Below is a small trained network, with its code and all its weights. Each question gives an input and a class and asks what happens when units are switched off, that is, made to give their printed mean instead of their output.

import numpy as np


def w(rows, s, z=0):
    codes = np.array(rows[::2]) - 128.0
    scale = np.full(codes.shape[1], s)
    scale[-1] = z or s
    return codes * scale


def f(y):
    return y / 2 * (1 + np.tanh(0.7978845608 * (y + 0.044715 * y**3)))


def log_softmax(a):
    a = a - a.max(-1, keepdims=True)
    return a - np.log(np.exp(a).sum(-1, keepdims=True))


def net(x, mask):
    res = np.array(x, float).reshape(1, 6) / 4 @ E
    y = f(res @ A[0][:, :-1].T + A[0][:, -1])
    res = res + np.where(mask, y, B[0][:, -1]) @ B[0][:, :-1]
    return log_softmax(res[-1] @ U[:, :-1].T + U[:, -1])


A, B = {}, {}
E = w([
[86,5,94,173,171,9,134,200,190,65,48],'x0',
[89,177,100,139,103,116,169,107,196,213,110],'x1',
[181,66,122,140,76,160,121,183,83,108,72],'x2',
[170,95,85,73,178,197,124,67,121,207,167],'x3',
[227,210,119,138,192,74,117,80,71,22,103],'x4',
[46,177,141,208,152,167,13,138,79,84,28],'x5',
],0.012)
A[0] = w([
[76,191,150,70,103,146,156,128,167,181,126,171],'n1',
[254,162,128,98,231,145,75,48,62,78,122,194],'n2',
[106,98,140,181,197,66,133,203,164,104,90,198],'n3',
[95,65,156,56,78,182,196,134,167,166,185,253],'n4',
[60,134,154,99,59,197,91,90,146,244,163,136],'n5',
[44,220,152,166,76,185,96,96,177,138,147,245],'n6',
[160,25,94,81,11,149,197,108,123,130,188,225],'n7',
[184,3,93,63,147,89,127,208,173,107,139,211],'n8',
],0.0085,0.0042)
B[0] = w([
[149,202,76,217,157,108,171,99,208,205,160,201],'n1',
[110,91,130,97,185,181,196,43,2,60,149,244],'n2',
[85,109,120,175,176,94,140,118,163,90,113,241],'n3',
[127,66,115,170,60,57,192,156,103,209,242,255],'n4',
[135,95,159,211,134,204,29,83,165,219,168,243],'n5',
[140,218,181,157,128,138,127,116,135,150,115,219],'n6',
[178,81,191,78,139,50,163,165,123,142,166,253],'n7',
[87,60,64,101,123,148,156,220,129,152,91,255],'n8',
],0.0098,0.017)
U = w([
[129,202,131,141,173,196,61,97,173,155,84,81],'0',
[137,98,161,195,104,168,106,102,167,182,201,32],'1',
[109,227,162,121,150,171,27,152,69,58,70,98],'2',
[145,109,113,40,194,191,197,67,52,104,196,183],'3',
[126,14,97,47,100,105,174,214,176,148,188,24],'4',
[230,137,216,171,11,74,159,189,96,72,69,252],'5',
[26,27,92,202,184,60,108,161,172,10,8,241],'6',
[106,233,105,131,108,63,254,97,211,139,126,97],'7',
],0.0094,0.003)

Each question gives the input, the list of numbers given to net, and the class t.
The units are the neurons (one row each of A and B). Each row of codes is followed by its name. A weight is (code - 128) times the scale printed after its matrix; where a second scale follows, it is the last column's (A, B and U).
mask holds one flag per neuron, in row order. A switched-off neuron (its flag False) gives its mean, the last column of its row in B, instead of its output. The means were averaged over made-up inputs and are rounded, as every weight is.
A unit's drop is (log p(t) with every unit on - log p(t) with that unit switched off) / (log p(t) with every unit on - log p(t) with every unit switched off).
The circuit of an input: a set's keep is (log p(t) with only the set's units on - log p(t) with every unit switched off) / (log p(t) with every unit on - log p(t) with every unit switched off). Starting from all 8 units, units are removed one at a time, each time the one whose removal leaves the highest keep (on an exact tie, the one counted first), for as long as the keep stays at least 0.8.
circuit, biggest first: the units of the circuit, biggest drop first
k most important neurons: the k neurons with the biggest drops, biggest first
drop of u: that unit's drop, to one decimal
input [-3,0,-6,-8,-7,6], class 0: circuit, biggest first => [n4; n6]
input [-2,6,-4,3,3,2], class 0: circuit, biggest first => [n4]
input [-4,-6,-7,-6,-4,-6], class 1: 2 most important neurons => [n8; n1]
input [-3,-8,6,-8,-5,8], class 2: circuit, biggest first => [n4; n8]
input [5,-6,3,-2,2,-5], class 6: 2 most important neurons => [n4; n3]
input [2,8,-3,-2,2,6], class 7: 2 most important neurons => [n5; n6]
input [6,7,-1,6,8,-6], class 3: 2 most important neurons => [n2; n4]
input [-6,2,2,-3,2,1], class 0: 2 most important neurons => [n4; n7]
input [8,-5,-4,5,-5,1], class 6: 2 most important neurons => [n3; n7]
input [-6,-5,7,-1,5,8], class 3: drop of n2 => 5.2
input [7,6,-3,-4,6,-7], class 6: drop of n8 => 0.0
input [-8,-1,-8,-5,2,4], class 0: drop of n6 => 0.1
input [8,4,-6,-6,-2,-6], class 6: drop of n3 => 2.0
input [-8,0,4,3,-1,-3], class 1: most important neuron => [n5]
